data = ((15, -10, 27, 24), (34, 29, 8, -8), (28, 35, 2, 9), (-35, -21, -17, -13), (15, -38, -27, 20), (6, 18, -1, -23), (-38, -17, -8, -11), (13, -38, -19, 22), (18, 9, 0, -15), (19, 19, 3, 5), (33, 43, 9, 9), (-38, 1, -9, -15))
Indices start at 1.
(1, 1)	15
(4, 4)	-13
(9, 3)	0
(2, 3)	8
(10, 2)	19
(8, 2)	-38
(10, 3)	3
(9, 1)	18
(3, 3)	2
(10, 4)	5
(9, 4)	-15
(2, 2)	29
(6, 3)	-1
(7, 1)	-38
(1, 4)	24
(3, 2)	35
(4, 1)	-35
(2, 4)	-8
(3, 4)	9
(4, 3)	-17
(11, 3)	9
(6, 1)	6
(5, 4)	20
(1, 2)	-10
(12, 3)	-9
(12, 1)	-38

B =
array([[ -6.1, -11.1, -18.3, -11.7, -20.0, -14.7,  -6.9,  -4.3, -16.6,
         -0.1, -13.3],
       [-16.0,  -9.6, -24.8,   6.7, -11.5, -23.2,   3.0,  -6.8, -28.5,
         -0.2,  -5.0],
       [ -9.9,  -9.3, -18.5,   2.3,  -1.0, -16.9,  16.3,  -3.5, -25.3,
          4.5,  -0.2],
       [-20.5, -14.0, -15.4,  -9.4,  -7.3, -27.8, -10.7, -22.2, -20.3,
         -5.0,  -9.8],
       [ -9.8,  -7.8, -15.7, -10.7, -16.8, -16.3, -13.2, -11.9, -13.8,
         -3.6, -12.7],
       [-11.8,  -7.1, -14.9, -10.2,  -7.4, -21.7, -11.3, -31.0, -21.8,
        -11.7,   0.5],
       [-14.0, -16.5, -21.4,  -8.7, -13.9, -26.1,  -8.4,  -9.2, -17.5,
         -3.4, -14.9],
       [-14.5, -11.3, -27.9,   3.6, -10.5, -28.7,  -1.7, -14.1, -28.8,
          0.7,  -5.0],
       [-10.5, -15.4, -28.7,   4.5, -22.0, -22.2,  -0.1,   6.4, -22.0,
         -0.4, -14.7],
       [-15.1, -20.2, -22.4, -12.5, -14.6, -29.1, -13.9, -10.7, -15.2,
         -4.5, -19.5],
       [ -8.4,  -8.0, -17.6, -14.9, -13.0, -12.7,  -1.7,  -6.4, -22.7,
          2.2,  -7.8],
       [-10.9,  -6.5,  -9.7,  -7.7, -14.6, -14.0,  -9.6, -18.7, -16.0,
         -3.4,  -7.1]])
Indices start at 1.
(1, 1) = -6.1
(2, 7) = 3.0
(4, 10) = -5.0
(4, 1) = -20.5
(11, 10) = 2.2
(8, 4) = 3.6
(5, 9) = -13.8
(5, 8) = -11.9
(4, 5) = -7.3
(7, 9) = -17.5
(2, 4) = 6.7
(12, 11) = -7.1
(10, 8) = -10.7
(9, 2) = -15.4
(2, 9) = -28.5
(11, 9) = -22.7
(8, 11) = -5.0
(7, 1) = -14.0
(8, 1) = -14.5
(1, 4) = -11.7
(12, 9) = -16.0
(10, 11) = -19.5
(3, 10) = 4.5
(6, 8) = -31.0
(1, 8) = -4.3
(9, 6) = -22.2
(4, 9) = -20.3
(11, 4) = -14.9
(10, 1) = -15.1
(4, 4) = -9.4
(11, 6) = -12.7
(10, 5) = -14.6
(8, 8) = -14.1
(5, 6) = -16.3
(2, 2) = -9.6

M =
[[  4 -30 -23 -30   2   1   7 -16 -32  36   0  22]
 [-21  29 -31  -4  34  22   9  27  13 -24 -35   3]
 [ 32  -5 -40 -14  35  -2  -4   2  -7  10  -2 -12]
 [ 31  18 -42  -2  42  -5   0  12  23 -15 -16 -23]
 [ 35   5 -41  -8  42  -7  -4  11  13  -7 -14 -21]
 [ 10 -23 -22 -24   9   4   7 -10 -28  32  -2  16]
 [ 29   4 -42 -10  41  -4  -4  10   5   6 -21 -10]
 [-16 -16 -23 -34   4  -3  31 -24   0  -8 -12  20]
 [ -1 -24  -7 -23  -3   5   9  -6 -32  29  -5  25]
 [  4   6  24  15 -19   9 -16   2   5 -15  30 -29]
 [-30  23   0 -12  -3  32  -6  24 -26 -16 -20 -25]
 [ -5 -30 -16 -31 -15  10  33 -26  31 -24   8 -12]
 [ 14  11  27  28 -13  -3 -24   4   4  -9  26 -12]]
Rows and columns are counted from 1.
(1, 1) = 4
(6, 8) = -10
(11, 4) = -12
(2, 2) = 29
(13, 8) = 4
(8, 6) = -3
(8, 9) = 0
(11, 8) = 24
(10, 2) = 6
(7, 1) = 29
(3, 3) = -40
(10, 10) = -15
(4, 11) = -16
(4, 4) = -2
(5, 1) = 35
(6, 7) = 7
(13, 7) = -24
(11, 5) = -3
(10, 4) = 15
(6, 10) = 32
(9, 7) = 9
(1, 7) = 7
(3, 9) = -7
(1, 8) = -16
(12, 2) = -30
(8, 4) = -34
(9, 9) = -32
(7, 5) = 41
(9, 6) = 5
(9, 10) = 29
(6, 6) = 4
(5, 6) = -7
(8, 8) = -24
(2, 11) = -35
(1, 4) = -30

m =
[[529 943 544 913 949 224 741 490]
 [502 910 444 794 854 185 777 429]
 [936 769 663 983 737 353 218 811]]
Rows and columns are counted from 1.
row 1 col 1 => 529
row 3 col 5 => 737
row 2 col 5 => 854
row 1 col 8 => 490
row 1 col 2 => 943
row 3 col 1 => 936
row 3 col 4 => 983
row 2 col 3 => 444
